Here is a tiny trained network, its code and every weight. The questions are about switching its units off for an input and a class, where a switched-off unit gives its printed mean instead of its output.

import numpy as np


def w(rows, s, z=0):
    codes = np.array(rows[::2]) - 128.0
    scale = np.full(codes.shape[1], s)
    scale[-1] = z or s
    return codes * scale


def norm(h):
    return h / np.sqrt((h * h).mean(-1, keepdims=True) + 1e-5)


def f(y):
    return np.maximum(y, 0)


def log_softmax(a):
    a = a - a.max(-1, keepdims=True)
    return a - np.log(np.exp(a).sum(-1, keepdims=True))


def net(x, mask):
    res = np.array(x, float).reshape(1, 4) / 4 @ E
    u = 0
    for l in range(4):
        y = f(norm(res) @ A[l][:, :-1].T + A[l][:, -1])
        res = res + np.where(mask[u : u + 5], y, B[l][:, -1]) @ B[l][:, :-1]
        u += 5
    return log_softmax(norm(res)[-1] @ U[:, :-1].T + U[:, -1])


A, B = {}, {}
E = w([
[5,169,137,96,251,175],'x0',
[129,127,121,121,131,129],'x1',
[107,82,66,231,198,19],'x2',
[124,129,130,127,125,124],'x3',
],0.0026)
A[0] = w([
[125,69,127,97,112,160,189],'0.n1',
[125,179,120,135,42,105,56],'0.n2',
[254,99,125,96,115,152,42],'0.n3',
[100,182,145,101,207,126,150],'0.n4',
[158,39,88,163,109,70,4],'0.n5',
],0.0052,0.0024)
B[0] = w([
[102,175,168,115,140,155,186],'0.n1',
[122,77,146,71,147,143,171],'0.n2',
[79,52,140,70,136,51,210],'0.n3',
[157,118,153,139,165,161,251],'0.n4',
[152,201,53,176,103,254,239],'0.n5',
],0.0064,0.0031)
A[1] = w([
[199,182,107,193,65,119,90],'1.n1',
[140,66,62,172,61,90,1],'1.n2',
[110,86,154,52,95,92,105],'1.n3',
[155,82,193,49,30,88,17],'1.n4',
[137,113,120,254,173,143,111],'1.n5',
],0.0063,0.0027)
B[1] = w([
[95,33,72,157,83,202,213],'1.n1',
[105,170,76,157,109,222,187],'1.n2',
[112,41,168,97,139,122,196],'1.n3',
[171,47,192,75,147,2,220],'1.n4',
[140,137,94,62,146,100,255],'1.n5',
],0.0055,0.0043)
A[2] = w([
[31,161,177,238,165,112,3],'2.n1',
[103,68,170,66,175,177,89],'2.n2',
[13,204,225,132,37,224,119],'2.n3',
[124,74,4,92,202,46,99],'2.n4',
[15,71,84,147,219,224,83],'2.n5',
],0.0035,0.0023)
B[2] = w([
[169,188,9,130,101,185,133],'2.n1',
[179,177,129,125,5,120,213],'2.n2',
[79,167,185,23,254,224,191],'2.n3',
[92,136,160,150,212,126,214],'2.n4',
[178,120,116,127,69,71,254],'2.n5',
],0.0045,0.0034)
A[3] = w([
[8,165,179,99,91,165,6],'3.n1',
[89,189,41,178,65,175,37],'3.n2',
[110,130,76,192,138,75,91],'3.n3',
[144,168,166,68,108,186,51],'3.n4',
[64,117,160,222,253,46,145],'3.n5',
],0.0055,0.0019)
B[3] = w([
[131,145,160,198,153,191,188],'3.n1',
[143,61,141,185,85,94,255],'3.n2',
[132,116,180,104,126,182,191],'3.n3',
[58,102,143,161,132,167,229],'3.n4',
[254,181,59,55,125,153,245],'3.n5',
],0.0074,0.0028)
U = w([
[141,39,206,58,85,69,252],'0',
[83,229,170,227,102,45,4],'1',
[152,67,39,207,60,170,252],'2',
[65,201,148,182,98,73,4],'3',
[46,190,134,205,143,34,4],'4',
[59,190,218,128,182,255,243],'5',
[51,210,142,195,93,98,4],'6',
[208,174,69,88,174,158,252],'7',
],0.007,0.0034)

Each question gives the input, the list of numbers given to net, and the class t.
The units are the neurons (one row each of A and B). Each row of codes is followed by its name. A weight is (code - 128) times the scale printed after its matrix; where a second scale follows, it is the last column's (A, B and U).
mask holds one flag per neuron, layer by layer. A switched-off neuron (its flag False) gives its mean, the last column of its row in B, instead of its output. The means were averaged over made-up inputs and are rounded, as every weight is.
A unit's drop is (log p(t) with every unit on - log p(t) with that unit switched off) / (log p(t) with every unit on - log p(t) with every unit switched off).
The circuit of an input: a set's keep is (log p(t) with only the set's units on - log p(t) with every unit switched off) / (log p(t) with every unit on - log p(t) with every unit switched off). Starting from the 12 units with the biggest drops (on a tie, the unit counted first), units are removed one at a time, each time the one whose removal leaves the highest keep (on an exact tie, the one counted first), for as long as the keep stays at least 0.8.
circuit, biggest first: the units of the circuit, biggest drop first
top k neurons: the k neurons with the biggest drops, biggest first
k most important neurons of layer l: the k neurons of layer l with the biggest drops, biggest first
drop of u: that unit's drop, to one decimal
input [0,0,-6,7], class 0: circuit, biggest first : (0.n5, 1.n4)
input [5,-8,8,-1], class 7: circuit, biggest first : (3.n5)
input [-1,4,-7,-4], class 0: circuit, biggest first : (1.n4, 0.n5)
input [1,-4,0,-7], class 5: top 2 neurons : (1.n1, 1.n4)
input [2,-8,1,-1], class 7: top 2 neurons : (0.n5, 1.n1)
input [6,-6,1,-1], class 7: 2 most important neurons of layer 0 : (0.n5, 0.n1)
input [0,2,-5,-2], class 0: top 2 neurons : (0.n5, 1.n4)
input [1,-2,3,-6], class 7: top 2 neurons : (1.n5, 2.n4)
input [0,-1,-3,0], class 0: top 2 neurons : (0.n5, 1.n4)
input [2,5,-1,-6], class 5: 2 most important neurons of layer 1 : (1.n4, 1.n1)
input [3,-3,6,3], class 7: drop of 3.n5 : 0.3
input [4,-6,7,6], class 7: drop of 3.n5 : 0.4
input [8,3,2,3], class 7: drop of 3.n5 : 0.1
